Here is a tiny trained network, its code and every weight. The questions are about switching its units off for an input and a target symbol, where a switched-off unit gives its printed mean instead of its output.

import numpy as np


def w(rows, s, z=0):
    codes = np.array(rows[::2]) - 128.0
    scale = np.full(codes.shape[1], s)
    scale[-1] = z or s
    return codes * scale


def norm(h):
    return h / np.sqrt((h * h).mean(-1, keepdims=True) + 1e-5)


def f(y):
    return y / 2 * (1 + np.tanh(0.7978845608 * (y + 0.044715 * y**3)))


def softmax(a):
    e = np.exp(a - a.max(-1, keepdims=True))
    return e / e.sum(-1, keepdims=True)


def log_softmax(a):
    a = a - a.max(-1, keepdims=True)
    return a - np.log(np.exp(a).sum(-1, keepdims=True))


def net(x, mask):
    ids = ['Φβγεζηλμξπω'.index(c) for c in x.split()]
    T = len(ids)
    res = E[ids] + P[:T]
    u = 0
    for l in range(2):
        r = norm(res)
        for j in range(2):
            rows = slice(2 * j, 2 * j + 2)
            q, k, v = (r @ M[l][rows].T for M in (Q, K, V))
            z = softmax(np.where(np.tri(T) > 0, q @ k.T / 2**0.5, -1e9)) @ v
            o = O[l][rows]
            res = res + np.where(mask[u + j], z, o[:, -1]) @ o[:, :-1]
        u += 2
        y = f(norm(res) @ A[l][:, :-1].T + A[l][:, -1])
        res = res + np.where(mask[u : u + 12], y, B[l][:, -1]) @ B[l][:, :-1]
        u += 12
    return log_softmax(norm(res)[-1] @ U[:, :-1].T + U[:, -1])


Q, K, V, O, A, B = {}, {}, {}, {}, {}, {}
E = w([
[134,46,129],'Φ',
[115,40,126],'β',
[106,49,115],'γ',
[187,205,121],'ε',
[178,163,230],'ζ',
[155,116,189],'η',
[70,127,157],'λ',
[157,154,52],'μ',
[204,112,2],'ξ',
[130,57,113],'π',
[83,16,147],'ω',
],0.0052)
P = w([
[153,15,124],'0',
[106,172,146],'1',
[10,116,67],'2',
[255,132,198],'3',
[103,158,160],'4',
[45,95,66],'5',
[226,86,152],'6',
[116,166,149],'7',
[75,181,108],'8',
[230,45,150],'9',
],0.0066)
Q[0] = w([
[94,188,85],'0.h1',
[11,150,51],'0.h1',
[249,25,124],'0.h2',
[70,210,161],'0.h2',
],0.014)
K[0] = w([
[164,173,140],'0.h1',
[78,242,150],'0.h1',
[142,4,128],'0.h2',
[114,246,60],'0.h2',
],0.015)
V[0] = w([
[253,207,137],'0.h1',
[109,233,220],'0.h1',
[39,159,176],'0.h2',
[74,15,159],'0.h2',
],0.012)
O[0] = w([
[245,149,39,158],'0.h1',
[254,72,232,2],'0.h1',
[34,71,157,44],'0.h2',
[139,40,67,182],'0.h2',
],0.0096,0.0025)
A[0] = w([
[73,138,151,105],'0.n1',
[125,97,150,42],'0.n2',
[54,58,187,144],'0.n3',
[80,177,102,106],'0.n4',
[21,147,148,160],'0.n5',
[88,201,166,101],'0.n6',
[93,217,195,6],'0.n7',
[131,85,152,84],'0.n8',
[94,184,164,79],'0.n9',
[96,157,164,33],'0.n10',
[67,47,251,36],'0.n11',
[126,98,149,25],'0.n12',
],0.012,0.002)
B[0] = w([
[108,117,76,158],'0.n1',
[124,166,82,114],'0.n2',
[153,58,75,228],'0.n3',
[98,79,131,188],'0.n4',
[148,94,40,252],'0.n5',
[51,166,165,173],'0.n6',
[101,198,220,185],'0.n7',
[142,165,74,126],'0.n8',
[60,169,154,153],'0.n9',
[49,181,106,128],'0.n10',
[77,5,112,220],'0.n11',
[123,180,81,111],'0.n12',
],0.023,0.004)
Q[1] = w([
[222,73,29],'1.h1',
[52,196,151],'1.h1',
[54,113,179],'1.h2',
[90,151,7],'1.h2',
],0.015)
K[1] = w([
[34,217,253],'1.h1',
[138,152,137],'1.h1',
[101,60,157],'1.h2',
[136,157,16],'1.h2',
],0.016)
V[1] = w([
[133,142,160],'1.h1',
[185,95,129],'1.h1',
[218,6,252],'1.h2',
[58,12,79],'1.h2',
],0.014)
O[1] = w([
[105,126,131,86],'1.h1',
[102,156,139,79],'1.h1',
[204,4,205,74],'1.h2',
[71,127,222,254],'1.h2',
],0.015,0.0046)
A[1] = w([
[98,236,189,183],'1.n1',
[99,87,254,210],'1.n2',
[135,59,95,176],'1.n3',
[146,123,133,54],'1.n4',
[133,46,99,124],'1.n5',
[132,60,96,143],'1.n6',
[195,116,127,251],'1.n7',
[141,125,132,79],'1.n8',
[213,124,41,183],'1.n9',
[50,117,158,20],'1.n10',
[105,244,147,155],'1.n11',
[143,124,136,45],'1.n12',
],0.012,0.0016)
B[1] = w([
[132,153,251,211],'1.n1',
[151,240,199,198],'1.n2',
[166,144,188,223],'1.n3',
[135,115,105,119],'1.n4',
[171,134,200,227],'1.n5',
[166,139,188,213],'1.n6',
[163,104,82,202],'1.n7',
[130,115,117,121],'1.n8',
[216,159,104,254],'1.n9',
[191,82,88,193],'1.n10',
[149,124,237,216],'1.n11',
[133,116,96,116],'1.n12',
],0.02,0.0046)
U = w([
[81,72,87,64],'Φ',
[87,53,100,53],'β',
[79,51,90,96],'γ',
[229,241,23,251],'ε',
[242,103,182,115],'ζ',
[145,157,232,122],'η',
[107,2,207,61],'λ',
[85,144,82,96],'μ',
[36,202,108,241],'ξ',
[58,111,99,119],'π',
[94,33,141,63],'ω',
],0.0063,0.0028)

Each question gives the input, a string of symbols that net reads in full, and the target symbol t.
The units are the heads (2 rows each of Q, K, V and O) and the neurons (one row each of A and B). Each row of codes is followed by its name. A weight is (code - 128) times the scale printed after its matrix; where a second scale follows, it is the last column's (O, A, B and U).
mask holds one flag per unit, layer by layer, with each layer's heads first. A switched-off unit (its flag False) gives its mean, the last column of its rows in O or B, instead of its output. The means were averaged over made-up inputs and are rounded, as every weight is.
A unit's drop is (log p(t) with every unit on - log p(t) with that unit switched off) / (log p(t) with every unit on - log p(t) with every unit switched off).
The circuit of an input: a set's keep is (log p(t) with only the set's units on - log p(t) with every unit switched off) / (log p(t) with every unit on - log p(t) with every unit switched off). Starting from the 12 units with the biggest drops (on a tie, the unit counted first), units are removed one at a time, each time the one whose removal leaves the highest keep (on an exact tie, the one counted first), for as long as the keep stays at least 0.8.
circuit, biggest first: the units of the circuit, biggest drop first
k most important neurons: the k neurons with the biggest drops, biggest first
k most important neurons of layer l: the k neurons of layer l with the biggest drops, biggest first
drop when u is switched off: that unit's drop, to one decimal
input ξ ζ ζ γ ε γ ε γ η ξ, target ξ: circuit, biggest first => [0.h1; 1.h2]
input ξ ω λ β η ζ λ, target ξ: circuit, biggest first => [0.h1]
input ε ζ η β ω γ ε γ ε ζ, target ε: 2 most important neurons of layer 0 => [0.n11; 0.n6]
input ω ε μ, target ε: circuit, biggest first => [0.h1; 0.h2; 1.h2; 0.n11]
input ε ξ μ λ λ ε η β Φ ω, target ε: circuit, biggest first => [0.n11; 0.h2; 1.h2]
input ξ ξ π β, target ξ: 2 most important neurons of layer 0 => [0.n11; 0.n3]
input ε ω ξ η β Φ γ, target ε: 4 most important neurons => [0.n11; 0.n6; 0.n3; 0.n9]
input ξ μ ζ ε ε ζ ω ζ ε ζ, target ξ: circuit, biggest first => [1.h2; 0.h1]
input ε π π π ξ ε π, target ε: 2 most important neurons => [0.n11; 0.n3]
input γ ε η, target ε: circuit, biggest first => [0.h1; 1.h2; 0.h2; 0.n11]
input ε ξ ω, target ξ: 3 most important neurons => [0.n11; 0.n3; 0.n5]
input ε ζ γ ζ ξ β ξ ε ε, target ε: 2 most important neurons => [0.n11; 0.n7]
input ε λ ζ ω ε ζ η γ ε ζ, target ε: 2 most important neurons => [0.n11; 0.n3]
input ξ ε ζ ε, target ξ: circuit, biggest first => [0.h1]
input ξ π η ε ζ ε λ η ε λ, target ξ: circuit, biggest first => [1.h2; 0.h1]
input ε ξ ω λ β λ ε ε ε λ, target ε: 4 most important neurons of layer 0 => [0.n11; 0.n6; 0.n3; 0.n9]
input ξ ξ ε ε ε λ, target ε: drop when 0.n7 is switched off => 0.1
input ε λ ω ξ ε ω ξ, target ε: drop when 0.n3 is switched off => 0.1
input ε ε Φ, target ε: drop when 0.h1 is switched off => 0.9
input ε ε ζ η ω η β ε μ π, target ε: drop when 0.n11 is switched off => 0.7
